Below are the code and all the weights of a small trained network. Each question names an input and a target symbol and asks about switching units off, where a switched-off unit gives its printed mean instead of its output.

import numpy as np


def w(rows, s, z=0):
    codes = np.array(rows[::2]) - 128.0
    scale = np.full(codes.shape[1], s)
    scale[-1] = z or s
    return codes * scale


def f(y):
    return np.maximum(y, 0)


def softmax(a):
    e = np.exp(a - a.max(-1, keepdims=True))
    return e / e.sum(-1, keepdims=True)


def log_softmax(a):
    a = a - a.max(-1, keepdims=True)
    return a - np.log(np.exp(a).sum(-1, keepdims=True))


def net(x, mask):
    ids = ['ΛΞΠΦΨΩαβγδεζηθμ'.index(c) for c in x.split()]
    T = len(ids)
    res = E[ids] + P[:T]
    q, k, v = (res @ M[0].T for M in (Q, K, V))
    z = softmax(np.where(np.tri(T) > 0, q @ k.T / 2**0.5, -1e9)) @ v
    res = res + np.where(mask[0], z, O[0][:, -1]) @ O[0][:, :-1]
    y = f(res @ A[0][:, :-1].T + A[0][:, -1])
    res = res + np.where(mask[1:25], y, B[0][:, -1]) @ B[0][:, :-1]
    return log_softmax(res[-1] @ U[:, :-1].T + U[:, -1])


Q, K, V, O, A, B = {}, {}, {}, {}, {}, {}
E = w([
[110,127,129,169,130,98,128,64,145],'Λ',
[158,170,137,121,75,93,154,187,180],'Ξ',
[173,136,137,158,67,82,131,149,159],'Π',
[105,124,74,119,121,82,157,96,146],'Φ',
[104,130,74,123,115,78,159,92,146],'Ψ',
[108,183,84,52,137,139,183,98,102],'Ω',
[191,150,107,126,85,141,121,90,156],'α',
[50,179,99,137,141,73,108,68,139],'β',
[182,147,149,223,75,76,46,78,196],'γ',
[135,195,109,7,113,137,195,166,154],'δ',
[127,120,112,55,104,67,205,199,156],'ε',
[137,106,230,155,204,29,150,95,175],'ζ',
[82,190,82,55,134,186,125,64,91],'η',
[185,80,157,123,123,125,70,119,212],'θ',
[84,224,183,28,195,161,81,76,162],'μ',
],0.011)
P = w([
[192,181,213,171,138,133,226,114,42],'0',
[130,112,88,78,90,46,122,1,173],'1',
[120,107,115,41,118,52,112,3,172],'2',
[111,112,149,46,108,69,111,21,185],'3',
[89,105,153,48,107,71,122,6,170],'4',
[100,102,150,42,105,88,113,6,182],'5',
[92,101,165,37,100,77,122,7,191],'6',
],0.0061)
Q[0] = w([
[136,141,165,2,66,37,136,32,207],'h0',
[149,130,138,59,143,148,70,63,172],'h0',
],0.007)
K[0] = w([
[175,187,253,163,173,169,142,177,1],'h0',
[142,199,173,148,165,126,167,180,78],'h0',
],0.0075)
V[0] = w([
[49,132,125,109,184,108,89,2,114],'h0',
[62,188,53,28,143,208,202,170,92],'h0',
],0.0091)
O[0] = w([
[210,149,20,135,214,64,103,159,128,4],'h0',
[157,117,189,88,113,40,93,97,8,221],'h0',
],0.011,0.0014)
A[0] = w([
[170,137,40,125,191,118,90,173,155,96],'n0',
[104,171,151,146,176,116,134,202,116,102],'n1',
[121,132,127,128,104,90,84,105,102,100],'n2',
[87,110,117,150,134,183,140,146,171,70],'n3',
[135,138,138,85,177,185,85,111,117,132],'n4',
[79,115,129,154,124,177,114,160,140,46],'n5',
[55,23,67,233,192,203,171,220,6,6],'n6',
[116,135,60,159,153,171,122,157,172,111],'n7',
[103,84,95,168,125,112,135,116,103,160],'n8',
[132,86,113,185,79,111,90,124,121,106],'n9',
[110,149,75,147,99,173,102,96,84,113],'n10',
[99,58,108,120,214,211,137,203,77,6],'n11',
[98,143,126,167,112,188,178,104,170,144],'n12',
[190,143,96,150,153,93,119,159,85,123],'n13',
[169,125,93,123,158,90,84,135,77,92],'n14',
[135,129,144,126,129,117,97,133,67,84],'n15',
[173,54,133,163,139,166,126,122,104,152],'n16',
[154,158,44,158,181,137,125,165,145,81],'n17',
[108,93,124,96,132,102,207,206,136,149],'n18',
[147,163,112,143,65,120,105,123,138,124],'n19',
[119,151,156,153,136,189,127,152,107,104],'n20',
[191,131,96,144,88,185,155,118,93,90],'n21',
[92,84,176,119,83,156,131,123,108,81],'n22',
[128,105,86,199,104,110,176,128,88,131],'n23',
],0.011,0.012)
B[0] = w([
[110,89,188,106,168,114,87,120,115,200],'n0',
[69,71,94,109,107,134,82,76,114,129],'n1',
[145,122,132,127,153,155,151,163,112,209],'n2',
[144,141,74,138,82,117,42,117,81,164],'n3',
[134,153,92,176,132,66,106,152,161,158],'n4',
[129,125,90,159,48,110,97,25,69,133],'n5',
[40,31,202,51,71,229,69,47,230,128],'n6',
[148,140,141,175,152,108,185,143,88,205],'n7',
[168,161,148,114,79,117,126,141,126,168],'n8',
[183,143,134,110,137,190,124,163,92,144],'n9',
[122,50,46,139,229,131,138,130,141,136],'n10',
[221,172,173,193,249,248,91,71,170,128],'n11',
[167,113,156,102,142,158,131,176,145,254],'n12',
[92,146,67,128,139,161,112,133,152,165],'n13',
[67,162,117,127,148,181,161,143,124,171],'n14',
[166,93,127,107,101,142,126,154,164,182],'n15',
[139,103,90,95,77,146,155,118,219,137],'n16',
[93,165,212,119,121,150,100,95,111,179],'n17',
[149,90,154,154,116,87,103,98,64,188],'n18',
[98,112,127,155,157,164,140,67,102,161],'n19',
[74,151,132,126,167,123,95,141,151,134],'n20',
[109,88,35,69,145,219,120,50,161,129],'n21',
[78,121,80,187,169,98,112,168,116,225],'n22',
[118,84,101,157,78,45,124,133,224,141],'n23',
],0.012,0.0069)
U = w([
[224,134,72,168,103,117,237,251,196,115],'Λ',
[124,160,190,186,178,159,158,239,113,2],'Ξ',
[29,84,141,157,97,176,179,207,172,69],'Π',
[170,155,51,162,55,42,134,55,160,165],'Φ',
[172,164,53,157,40,53,142,42,159,179],'Ψ',
[144,183,87,101,121,154,231,178,98,107],'Ω',
[150,102,165,19,76,225,209,26,186,88],'α',
[30,188,118,211,62,132,146,19,63,122],'β',
[148,171,110,186,72,188,91,66,69,103],'γ',
[144,225,204,8,25,193,154,72,79,170],'δ',
[131,61,120,104,72,106,82,130,50,120],'ε',
[168,122,187,149,208,93,242,121,166,117],'ζ',
[123,77,35,155,191,136,130,174,95,140],'η',
[178,29,83,77,86,153,28,185,177,162],'θ',
[101,202,133,97,99,101,2,151,154,129],'μ',
],0.0066,0.0073)

Each question gives the input, a string of symbols that net reads in full, and the target symbol t.
The units are the heads (2 rows each of Q, K, V and O) and the neurons (one row each of A and B). Each row of codes is followed by its name. A weight is (code - 128) times the scale printed after its matrix; where a second scale follows, it is the last column's (O, A, B and U).
mask holds one flag per unit, heads first, then neurons. A switched-off unit (its flag False) gives its mean, the last column of its rows in O or B, instead of its output. The means were averaged over made-up inputs and are rounded, as every weight is.
A unit's drop is (log p(t) with every unit on - log p(t) with that unit switched off) / (log p(t) with every unit on - log p(t) with every unit switched off).
The circuit of an input: a set's keep is (log p(t) with only the set's units on - log p(t) with every unit switched off) / (log p(t) with every unit on - log p(t) with every unit switched off). Starting from the 12 units with the biggest drops (on a tie, the unit counted first), units are removed one at a time, each time the one whose removal leaves the highest keep (on an exact tie, the one counted first), for as long as the keep stays at least 0.8.
circuit, biggest first: the units of the circuit, biggest drop first
most important unit: the unit with the biggest drop
top k neurons: the k neurons with the biggest drops, biggest first
drop of u: that unit's drop, to one decimal
input Ξ δ δ Ω, target Π: circuit, biggest first : (h0, n22)
input β α Ψ α, target μ: circuit, biggest first : (h0, n0, n17)
input Ξ α γ Ψ, target Π: top neuron : (n22)
input Π η α, target θ: circuit, biggest first : (h0, n12, n3)
input Ω α Ξ, target δ: circuit, biggest first : (n22, h0)
input Ω δ θ δ δ Λ, target δ: circuit, biggest first : (h0, n22, n14)
input η Ω μ Λ η δ, target Ω: circuit, biggest first : (h0, n14, n2)
input Ξ Λ Φ, target Π: top 2 neurons : (n22, n12)
input μ μ δ Ξ η Φ, target η: top 4 neurons : (n14, n13, n2, n0)
input α Φ ζ α Λ α, target α: circuit, biggest first : (h0, n22, n19)
input μ θ μ δ Ξ, target η: circuit, biggest first : (h0, n13)
input θ Ω θ Λ, target Λ: circuit, biggest first : (h0, n12)
input μ ε Ψ Ξ δ δ ζ, target η: top 3 neurons : (n13, n14, n17)
input β Π Λ, target μ: circuit, biggest first : (h0, n0, n17, n13)
input γ ζ Ψ ζ ζ Λ, target γ: most important unit : n3
input Ω γ γ Ω β, target δ: top 3 neurons : (n22, n14, n8)
input δ β θ Ψ η, target ε: top 2 neurons : (n15, n22)
input ζ Φ μ Λ Ω, target Ξ: top 3 neurons : (n7, n12, n17)
input θ δ Ψ α, target Λ: top 2 neurons : (n12, n7)
input ε Ξ Ψ Ψ Ξ α, target β: top 2 neurons : (n22, n12)
input Λ Ξ δ Λ Ω, target ζ: top 3 neurons : (n7, n3, n0)
input β Λ α Φ Φ Ξ θ, target μ: top 2 neurons : (n0, n17)
input η Λ Ψ Ω δ, target Ω: top neuron : (n14)
input ε Π θ η δ Ξ Λ, target β: drop of n22 : 0.7
